Below are the code and all the weights of a small trained network. Each question names an input and a class and asks about switching units off, where a switched-off unit gives its printed mean instead of its output.

import numpy as np


def w(rows, s, z=0):
    codes = np.array(rows[::2]) - 128.0
    scale = np.full(codes.shape[1], s)
    scale[-1] = z or s
    return codes * scale


def f(y):
    return np.maximum(y, 0)


def log_softmax(a):
    a = a - a.max(-1, keepdims=True)
    return a - np.log(np.exp(a).sum(-1, keepdims=True))


def net(x, mask):
    res = np.array(x, float).reshape(1, 7) / 4 @ E
    y = f(res @ A[0][:, :-1].T + A[0][:, -1])
    res = res + np.where(mask, y, B[0][:, -1]) @ B[0][:, :-1]
    return log_softmax(res[-1] @ U[:, :-1].T + U[:, -1])


A, B = {}, {}
E = w([
[170,132,164,23,195,48],'x0',
[129,124,125,126,125,128],'x1',
[2,183,30,83,188,129],'x2',
[127,133,133,128,129,128],'x3',
[247,214,48,121,149,170],'x4',
[127,127,128,131,132,127],'x5',
[134,191,110,159,32,13],'x6',
],0.0097)
A[0] = w([
[168,105,158,123,187,217,74],'n0',
[156,75,148,106,145,180,48],'n1',
[181,137,194,138,63,120,3],'n2',
[121,184,110,161,59,2,53],'n3',
[203,83,155,57,184,53,118],'n4',
[124,72,109,179,149,187,59],'n5',
[58,172,56,80,138,100,53],'n6',
[94,98,178,128,116,106,97],'n7',
[134,125,127,204,123,156,91],'n8',
[112,100,151,175,154,87,113],'n9',
[179,169,98,129,125,159,107],'n10',
[68,36,130,139,90,90,91],'n11',
[101,118,107,206,65,174,51],'n12',
[84,73,219,111,116,137,85],'n13',
[215,141,77,125,135,155,99],'n14',
[123,122,95,180,79,177,85],'n15',
[138,109,148,80,141,168,64],'n16',
[214,145,140,138,116,142,94],'n17',
[186,204,84,113,113,144,104],'n18',
[82,95,175,147,115,99,131],'n19',
[213,157,77,148,146,147,111],'n20',
[141,141,139,137,27,60,77],'n21',
[171,155,162,20,160,61,84],'n22',
[121,79,179,117,167,190,63],'n23',
[137,129,93,196,132,150,105],'n24',
[174,88,142,81,157,56,81],'n25',
[118,134,140,176,117,176,87],'n26',
[40,84,142,135,94,87,106],'n27',
[181,147,141,138,118,146,35],'n28',
[158,186,127,202,99,29,79],'n29',
[114,78,192,146,113,110,128],'n30',
[118,114,104,227,99,150,84],'n31',
[117,153,172,96,155,173,139],'n32',
[206,85,209,160,100,128,91],'n33',
[148,116,144,75,159,98,85],'n34',
[87,96,165,130,136,115,91],'n35',
],0.013,0.0035)
B[0] = w([
[188,74,84,120,175,129,222],'n0',
[126,70,100,144,155,129,190],'n1',
[73,129,100,162,137,177,201],'n2',
[192,20,110,127,203,136,239],'n3',
[104,142,181,167,133,88,231],'n4',
[141,93,149,167,166,89,192],'n5',
[6,142,76,193,113,206,214],'n6',
[149,169,125,74,81,112,191],'n7',
[101,167,176,156,146,87,178],'n8',
[155,166,119,78,125,144,170],'n9',
[173,174,133,77,69,125,191],'n10',
[175,161,118,91,87,116,223],'n11',
[105,140,192,145,140,86,210],'n12',
[137,147,108,86,84,127,227],'n13',
[154,163,110,74,99,126,210],'n14',
[117,119,199,132,144,95,192],'n15',
[155,59,121,149,182,99,169],'n16',
[88,160,116,119,102,165,203],'n17',
[145,138,136,81,89,127,208],'n18',
[158,160,110,81,81,115,206],'n19',
[200,207,102,78,56,115,215],'n20',
[167,75,94,156,184,130,218],'n21',
[92,142,187,163,108,74,219],'n22',
[174,81,93,110,186,137,211],'n23',
[127,135,159,125,115,83,174],'n24',
[112,139,184,161,130,96,195],'n25',
[89,120,163,122,154,90,174],'n26',
[161,164,120,85,79,151,226],'n27',
[118,119,122,115,91,169,169],'n28',
[177,71,91,118,190,132,217],'n29',
[143,190,87,94,87,153,208],'n30',
[115,130,206,168,135,60,201],'n31',
[137,85,128,132,168,142,172],'n32',
[2,165,62,197,95,228,248],'n33',
[114,120,190,176,145,84,175],'n34',
[155,141,129,101,91,146,186],'n35',
],0.0098,0.014)
U = w([
[173,189,122,8,61,84,90],'0',
[113,133,246,144,105,8,34],'1',
[184,31,91,97,144,88,155],'2',
[51,165,76,141,86,166,248],'3',
],0.013,0.0015)

Each question gives the input, the list of numbers given to net, and the class t.
The units are the neurons (one row each of A and B). Each row of codes is followed by its name. A weight is (code - 128) times the scale printed after its matrix; where a second scale follows, it is the last column's (A, B and U).
mask holds one flag per neuron, in row order. A switched-off neuron (its flag False) gives its mean, the last column of its row in B, instead of its output. The means were averaged over made-up inputs and are rounded, as every weight is.
A unit's drop is (log p(t) with every unit on - log p(t) with that unit switched off) / (log p(t) with every unit on - log p(t) with every unit switched off).
The circuit of an input: a set's keep is (log p(t) with only the set's units on - log p(t) with every unit switched off) / (log p(t) with every unit on - log p(t) with every unit switched off). Starting from the 12 units with the biggest drops (on a tie, the unit counted first), units are removed one at a time, each time the one whose removal leaves the highest keep (on an exact tie, the one counted first), for as long as the keep stays at least 0.8.
units of the circuit, in order: the units of the circuit, biggest drop first
unit that matters most: the unit with the biggest drop
k most important neurons: the k neurons with the biggest drops, biggest first
drop of u: that unit's drop, to one decimal
input [4,0,5,1,2,-3,1], class 3: units of the circuit, in order => n6
input [-7,2,3,6,7,-7,-1], class 0: 2 most important neurons => n20; n10
input [5,1,-7,-6,-6,3,7], class 2: 4 most important neurons => n3; n21; n29; n6
input [-7,-3,-7,-4,2,-1,6], class 1: 3 most important neurons => n31; n12; n15
input [-5,-5,-8,-3,1,4,-7], class 3: 3 most important neurons => n33; n3; n17
input [-3,4,7,-4,4,8,7], class 2: 3 most important neurons => n3; n33; n29
input [-5,5,-5,6,-1,-2,7], class 2: 3 most important neurons => n3; n29; n21
input [-5,3,7,4,2,-6,8], class 2: 2 most important neurons => n3; n33
input [-1,-5,-2,-7,0,4,2], class 2: 4 most important neurons => n6; n33; n22; n4
input [-5,-4,-2,1,-1,3,6], class 2: 2 most important neurons => n3; n29
input [4,0,-7,1,-7,-1,-4], class 0: 2 most important neurons => n6; n13
input [-3,-3,-8,1,7,-3,5], class 3: 4 most important neurons => n33; n2; n17; n11
input [0,-1,8,4,7,-3,0], class 3: 2 most important neurons => n6; n11
input [7,4,8,7,7,-3,-4], class 3: unit that matters most => n6
input [-4,6,-4,4,0,3,-3], class 1: 2 most important neurons => n6; n31
input [2,-7,-5,-6,-5,1,0], class 0: 2 most important neurons => n6; n7
input [-3,-5,-6,-6,-8,3,-8], class 0: drop of n19 => 0.2
input [7,-5,-6,-7,-7,-5,5], class 0: drop of n31 => 0.3
input [-2,7,4,-7,-6,-7,2], class 0: drop of n33 => 0.1
input [1,-8,4,-5,-5,-7,6], class 2: drop of n3 => 1.3
input [7,-3,2,1,5,7,6], class 1: units of the circuit, in order => n22
